Below is a small trained network, with its code and all its weights. Each question gives an input and a target symbol and asks what happens when units are switched off, that is, made to give their printed mean instead of their output.

import numpy as np


def w(rows, s, z=0):
    codes = np.array(rows[::2]) - 128.0
    scale = np.full(codes.shape[1], s)
    scale[-1] = z or s
    return codes * scale


def norm(h):
    return h / np.sqrt((h * h).mean(-1, keepdims=True) + 1e-5)


def f(y):
    return y / 2 * (1 + np.tanh(0.7978845608 * (y + 0.044715 * y**3)))


def softmax(a):
    e = np.exp(a - a.max(-1, keepdims=True))
    return e / e.sum(-1, keepdims=True)


def log_softmax(a):
    a = a - a.max(-1, keepdims=True)
    return a - np.log(np.exp(a).sum(-1, keepdims=True))


def net(x, mask):
    ids = ['βγδεηθξτφ'.index(c) for c in x.split()]
    T = len(ids)
    res = E[ids] + P[:T]
    r = norm(res)
    for j in range(3):
        rows = slice(4 * j, 4 * j + 4)
        q, k, v = (r @ M[0][rows].T for M in (Q, K, V))
        z = softmax(np.where(np.tri(T) > 0, q @ k.T / 4**0.5, -1e9)) @ v
        o = O[0][rows]
        res = res + np.where(mask[j], z, o[:, -1]) @ o[:, :-1]
    y = f(norm(res) @ A[0][:, :-1].T + A[0][:, -1])
    res = res + np.where(mask[3:19], y, B[0][:, -1]) @ B[0][:, :-1]
    return log_softmax(norm(res)[-1] @ U[:, :-1].T + U[:, -1])


Q, K, V, O, A, B = {}, {}, {}, {}, {}, {}
E = w([
[198,43,177],'β',
[53,113,149],'γ',
[85,167,74],'δ',
[113,252,84],'ε',
[40,170,54],'η',
[38,171,142],'θ',
[106,137,193],'ξ',
[156,45,88],'τ',
[132,166,206],'φ',
],0.015)
P = w([
[207,75,126],'0',
[223,114,108],'1',
[162,120,58],'2',
[114,155,23],'3',
[31,133,55],'4',
[27,146,79],'5',
[1,106,135],'6',
[130,191,61],'7',
],0.0034)
Q[0] = w([
[90,154,143],'h1',
[142,99,147],'h1',
[200,167,53],'h1',
[223,109,114],'h1',
[165,115,129],'h2',
[141,8,185],'h2',
[74,75,136],'h2',
[179,183,138],'h2',
[228,104,160],'h3',
[124,54,117],'h3',
[155,166,180],'h3',
[137,131,76],'h3',
],0.012)
K[0] = w([
[95,103,38],'h1',
[147,194,86],'h1',
[202,196,171],'h1',
[103,247,220],'h1',
[167,71,82],'h2',
[184,51,50],'h2',
[70,49,212],'h2',
[159,31,227],'h2',
[191,83,191],'h3',
[254,175,76],'h3',
[143,100,205],'h3',
[162,60,127],'h3',
],0.0084)
V[0] = w([
[149,173,169],'h1',
[141,112,134],'h1',
[56,87,5],'h1',
[127,20,88],'h1',
[205,140,122],'h2',
[90,120,124],'h2',
[104,119,191],'h2',
[157,54,9],'h2',
[136,85,139],'h3',
[127,249,254],'h3',
[72,149,75],'h3',
[112,146,217],'h3',
],0.0088)
O[0] = w([
[88,160,147,86],'h1',
[123,146,104,116],'h1',
[211,115,139,254],'h1',
[212,133,59,160],'h1',
[94,91,113,57],'h2',
[185,147,99,161],'h2',
[170,112,96,156],'h2',
[253,252,110,58],'h2',
[74,112,194,91],'h3',
[154,166,156,147],'h3',
[104,244,92,226],'h3',
[138,192,163,123],'h3',
],0.0056,0.0038)
A[0] = w([
[208,81,100,255],'n1',
[32,142,93,124],'n2',
[105,125,45,140],'n3',
[145,250,181,172],'n4',
[181,132,75,192],'n5',
[101,66,10,140],'n6',
[104,231,89,67],'n7',
[205,121,94,193],'n8',
[72,228,78,159],'n9',
[68,108,151,104],'n10',
[147,174,221,145],'n11',
[175,156,219,188],'n12',
[95,157,38,174],'n13',
[89,241,114,157],'n14',
[143,158,115,230],'n15',
[139,186,140,143],'n16',
],0.011,0.0036)
B[0] = w([
[102,254,119,193],'n1',
[173,116,171,211],'n2',
[92,85,138,207],'n3',
[148,30,70,209],'n4',
[66,199,57,184],'n5',
[43,136,80,232],'n6',
[241,203,211,200],'n7',
[61,153,94,177],'n8',
[158,113,235,254],'n9',
[191,107,99,145],'n10',
[31,125,105,182],'n11',
[50,139,111,192],'n12',
[112,151,160,246],'n13',
[186,84,202,229],'n14',
[78,89,103,178],'n15',
[150,58,214,154],'n16',
],0.006,0.0068)
U = w([
[170,64,76,20],'β',
[188,66,82,61],'γ',
[158,214,129,78],'δ',
[177,152,231,101],'ε',
[146,222,170,96],'η',
[158,117,224,130],'θ',
[9,50,175,205],'ξ',
[63,212,1,254],'τ',
[2,63,145,136],'φ',
],0.011,0.003)

Each question gives the input, a string of symbols that net reads in full, and the target symbol t.
The units are the heads (4 rows each of Q, K, V and O) and the neurons (one row each of A and B). Each row of codes is followed by its name. A weight is (code - 128) times the scale printed after its matrix; where a second scale follows, it is the last column's (O, A, B and U).
mask holds one flag per unit, heads first, then neurons. A switched-off unit (its flag False) gives its mean, the last column of its rows in O or B, instead of its output. The means were averaged over made-up inputs and are rounded, as every weight is.
A unit's drop is (log p(t) with every unit on - log p(t) with that unit switched off) / (log p(t) with every unit on - log p(t) with every unit switched off).
The circuit of an input: a set's keep is (log p(t) with only the set's units on - log p(t) with every unit switched off) / (log p(t) with every unit on - log p(t) with every unit switched off). Starting from the 12 units with the biggest drops (on a tie, the unit counted first), units are removed one at a time, each time the one whose removal leaves the highest keep (on an exact tie, the one counted first), for as long as the keep stays at least 0.8.
units of the circuit, in order: the units of the circuit, biggest drop first
k most important neurons: the k neurons with the biggest drops, biggest first
heads that matter: for each layer, one digit per head in row order, 1 if its drop is at least 0.15 and else 0, layers parted by /
drop of u: that unit's drop, to one decimal
input ξ ξ δ φ ξ φ ξ β, target φ: heads that matter	100
input δ η γ γ, target ε: units of the circuit, in order	h2, n7
input θ ξ γ β, target ξ: units of the circuit, in order	h1
input ε ξ η, target ξ: heads that matter	010
input θ δ ξ γ γ τ ξ, target τ: units of the circuit, in order	h1, n9, n14
input δ ξ δ, target ξ: units of the circuit, in order	h2, n9
input γ η ξ τ, target τ: heads that matter	010
input γ ξ φ η, target φ: heads that matter	010
input β η φ τ φ β, target φ: heads that matter	110
input ε θ δ, target θ: heads that matter	000
input δ ξ ε ε η δ ξ β, target ξ: 2 most important neurons	n7, n12
input γ ε τ δ η δ, target η: heads that matter	110
input θ η δ τ ξ ξ φ δ, target φ: 2 most important neurons	n6, n3
input η ξ ε ε τ δ η δ, target η: units of the circuit, in order	n7
input τ φ δ ε η η φ, target φ: heads that matter	000
input ε ξ ξ τ ε φ ε ξ, target φ: heads that matter	011
input γ δ θ δ ε γ δ, target ε: heads that matter	000
input ξ ξ ξ ξ ε δ, target ξ: heads that matter	010
input β η β τ β β, target τ: 2 most important neurons	n1, n9
input β τ δ δ ε γ, target ε: most important neuron	n7
input η τ η ε γ η, target η: drop of n14	0.1
input δ δ τ γ, target τ: drop of h1	2.0
input γ φ δ, target φ: drop of n6	0.2
input β δ ξ θ δ ξ ε ξ, target φ: drop of n8	0.0
